Below are the code and all the weights of a small trained network. Each question names an input and a target symbol and asks about switching units off, where a switched-off unit gives its printed mean instead of its output.

import numpy as np


def w(rows, s, z=0):
    codes = np.array(rows[::2]) - 128.0
    scale = np.full(codes.shape[1], s)
    scale[-1] = z or s
    return codes * scale


def norm(h):
    return h / np.sqrt((h * h).mean(-1, keepdims=True) + 1e-5)


def f(y):
    return y / 2 * (1 + np.tanh(0.7978845608 * (y + 0.044715 * y**3)))


def softmax(a):
    e = np.exp(a - a.max(-1, keepdims=True))
    return e / e.sum(-1, keepdims=True)


def log_softmax(a):
    a = a - a.max(-1, keepdims=True)
    return a - np.log(np.exp(a).sum(-1, keepdims=True))


def net(x, mask):
    ids = ['ΛΞΦαβγδ'.index(c) for c in x.split()]
    T = len(ids)
    res = E[ids] + P[:T]
    r = norm(res)
    for j in range(3):
        rows = slice(3 * j, 3 * j + 3)
        q, k, v = (r @ M[0][rows].T for M in (Q, K, V))
        z = softmax(np.where(np.tri(T) > 0, q @ k.T / 3**0.5, -1e9)) @ v
        o = O[0][rows]
        res = res + np.where(mask[j], z, o[:, -1]) @ o[:, :-1]
    y = f(norm(res) @ A[0][:, :-1].T + A[0][:, -1])
    res = res + np.where(mask[3:11], y, B[0][:, -1]) @ B[0][:, :-1]
    return log_softmax(norm(res)[-1] @ U[:, :-1].T + U[:, -1])


Q, K, V, O, A, B = {}, {}, {}, {}, {}, {}
E = w([
[234,185,147,54,145],'Λ',
[167,234,56,159,177],'Ξ',
[113,172,154,205,231],'Φ',
[157,66,252,121,162],'α',
[78,57,229,184,138],'β',
[203,129,96,134,242],'γ',
[155,240,143,126,193],'δ',
],0.017)
P = w([
[8,124,107,9,181],'0',
[34,120,115,38,163],'1',
[53,125,121,60,166],'2',
[68,134,125,76,169],'3',
[81,135,134,92,169],'4',
[96,139,139,105,167],'5',
[108,143,145,119,165],'6',
[122,144,151,133,160],'7',
[134,148,154,145,156],'8',
[151,150,162,157,151],'9',
[165,150,166,172,146],'10',
[180,153,172,186,140],'11',
[198,154,181,204,133],'12',
[217,158,192,223,126],'13',
],0.015)
Q[0] = w([
[63,157,207,147,121],'head 1',
[135,151,113,74,23],'head 1',
[65,125,59,186,52],'head 1',
[106,131,47,141,13],'head 2',
[117,5,128,129,39],'head 2',
[105,183,216,89,91],'head 2',
[174,202,163,105,255],'head 3',
[174,163,138,113,178],'head 3',
[77,126,150,144,111],'head 3',
],0.042)
K[0] = w([
[142,40,72,125,83],'head 1',
[79,122,67,79,186],'head 1',
[50,99,131,49,127],'head 1',
[115,100,116,14,217],'head 2',
[3,136,85,57,107],'head 2',
[114,62,70,188,147],'head 2',
[199,136,185,246,100],'head 3',
[179,147,162,186,133],'head 3',
[75,108,115,117,126],'head 3',
],0.036)
V[0] = w([
[226,128,159,91,137],'head 1',
[216,28,3,145,150],'head 1',
[57,218,116,134,70],'head 1',
[191,141,200,8,55],'head 2',
[197,43,128,110,205],'head 2',
[104,207,205,174,26],'head 2',
[208,140,176,80,128],'head 3',
[73,47,168,159,98],'head 3',
[189,102,88,94,162],'head 3',
],0.022)
O[0] = w([
[161,147,118,88,48,204],'head 1',
[251,166,174,113,118,22],'head 1',
[150,95,70,139,186,35],'head 1',
[137,76,118,41,207,40],'head 2',
[205,128,72,132,126,253],'head 2',
[15,152,143,111,180,35],'head 2',
[113,97,111,109,202,193],'head 3',
[131,208,119,85,113,74],'head 3',
[77,95,135,123,151,158],'head 3',
],0.021,0.013)
A[0] = w([
[126,172,187,161,48,94],'neuron 1',
[77,163,146,95,78,109],'neuron 2',
[101,21,163,115,40,98],'neuron 3',
[187,127,127,142,46,28],'neuron 4',
[105,4,206,46,38,1],'neuron 5',
[52,84,163,143,47,108],'neuron 6',
[130,69,188,194,187,114],'neuron 7',
[170,198,137,85,119,127],'neuron 8',
],0.028,0.0089)
B[0] = w([
[58,164,129,100,54,245],'neuron 1',
[175,165,204,133,144,206],'neuron 2',
[168,169,100,83,181,188],'neuron 3',
[199,62,113,188,203,237],'neuron 4',
[113,171,208,91,2,157],'neuron 5',
[120,59,103,91,161,249],'neuron 6',
[103,184,236,121,66,186],'neuron 7',
[63,129,90,135,172,193],'neuron 8',
],0.044,0.013)
U = w([
[172,125,140,48,64,104],'Λ',
[135,161,225,189,93,85],'Ξ',
[97,116,84,163,42,101],'Φ',
[133,176,55,84,150,124],'α',
[130,247,118,171,130,147],'β',
[190,132,133,166,120,254],'γ',
[95,69,183,123,165,86],'δ',
],0.015,0.0063)

Each question gives the input, a string of symbols that net reads in full, and the target symbol t.
The units are the heads (3 rows each of Q, K, V and O) and the neurons (one row each of A and B). Each row of codes is followed by its name. A weight is (code - 128) times the scale printed after its matrix; where a second scale follows, it is the last column's (O, A, B and U).
mask holds one flag per unit, heads first, then neurons. A switched-off unit (its flag False) gives its mean, the last column of its rows in O or B, instead of its output. The means were averaged over made-up inputs and are rounded, as every weight is.
A unit's drop is (log p(t) with every unit on - log p(t) with that unit switched off) / (log p(t) with every unit on - log p(t) with every unit switched off).
The circuit of an input: a set's keep is (log p(t) with only the set's units on - log p(t) with every unit switched off) / (log p(t) with every unit on - log p(t) with every unit switched off). Starting from all 11 units, units are removed one at a time, each time the one whose removal leaves the highest keep (on an exact tie, the one counted first), for as long as the keep stays at least 0.8.
units of the circuit, in order: the units of the circuit, biggest drop first
most important unit: the unit with the biggest drop
k most important neurons: the k neurons with the biggest drops, biggest first
which heads matter: for each layer, one digit per head in row order, 1 if its drop is at least 0.15 and else 0, layers parted by /
input Φ Ξ α δ Φ β δ γ γ Ξ Λ Ξ, target Λ: units of the circuit, in order : [head 2; head 3; head 1; neuron 5]
input γ Ξ α δ, target α: which heads matter : 010
input β δ γ Φ γ Λ, target γ: most important unit : head 2
input α γ γ α Λ, target α: units of the circuit, in order : [head 3; neuron 8]
input β δ Φ γ Λ, target γ: which heads matter : 000
input γ Ξ γ γ Φ γ α γ δ δ γ, target δ: 2 most important neurons : [neuron 1; neuron 7]
input Φ γ γ γ γ α δ Ξ Λ, target Ξ: which heads matter : 101
input γ γ γ γ γ β γ, target β: which heads matter : 000
input γ α δ Ξ δ, target Ξ: units of the circuit, in order : [neuron 7; head 3]
input γ δ β δ γ γ γ Ξ δ β, target β: which heads matter : 001
input α γ γ δ γ δ γ γ Ξ Ξ, target Ξ: which heads matter : 111
input γ α γ γ γ β α γ β γ, target β: which heads matter : 000
input γ Φ γ α γ γ δ Φ γ γ β, target δ: 3 most important neurons : [neuron 6; neuron 2; neuron 5]
input Ξ δ Φ γ Λ γ δ δ γ Ξ β α Λ, target α: which heads matter : 010
input α γ γ δ δ, target δ: which heads matter : 100
input α β δ γ Φ δ γ δ γ δ α α Ξ, target α: units of the circuit, in order : [head 2]
input β δ γ δ Φ Ξ Ξ, target Ξ: which heads matter : 101
input γ δ Ξ, target δ: units of the circuit, in order : [neuron 6; head 2]
input γ γ γ δ α, target Λ: 3 most important neurons : [neuron 5; neuron 7; neuron 1]
input α γ γ δ α Λ Φ γ γ Ξ γ γ Φ Λ, target Φ: most important unit : neuron 1
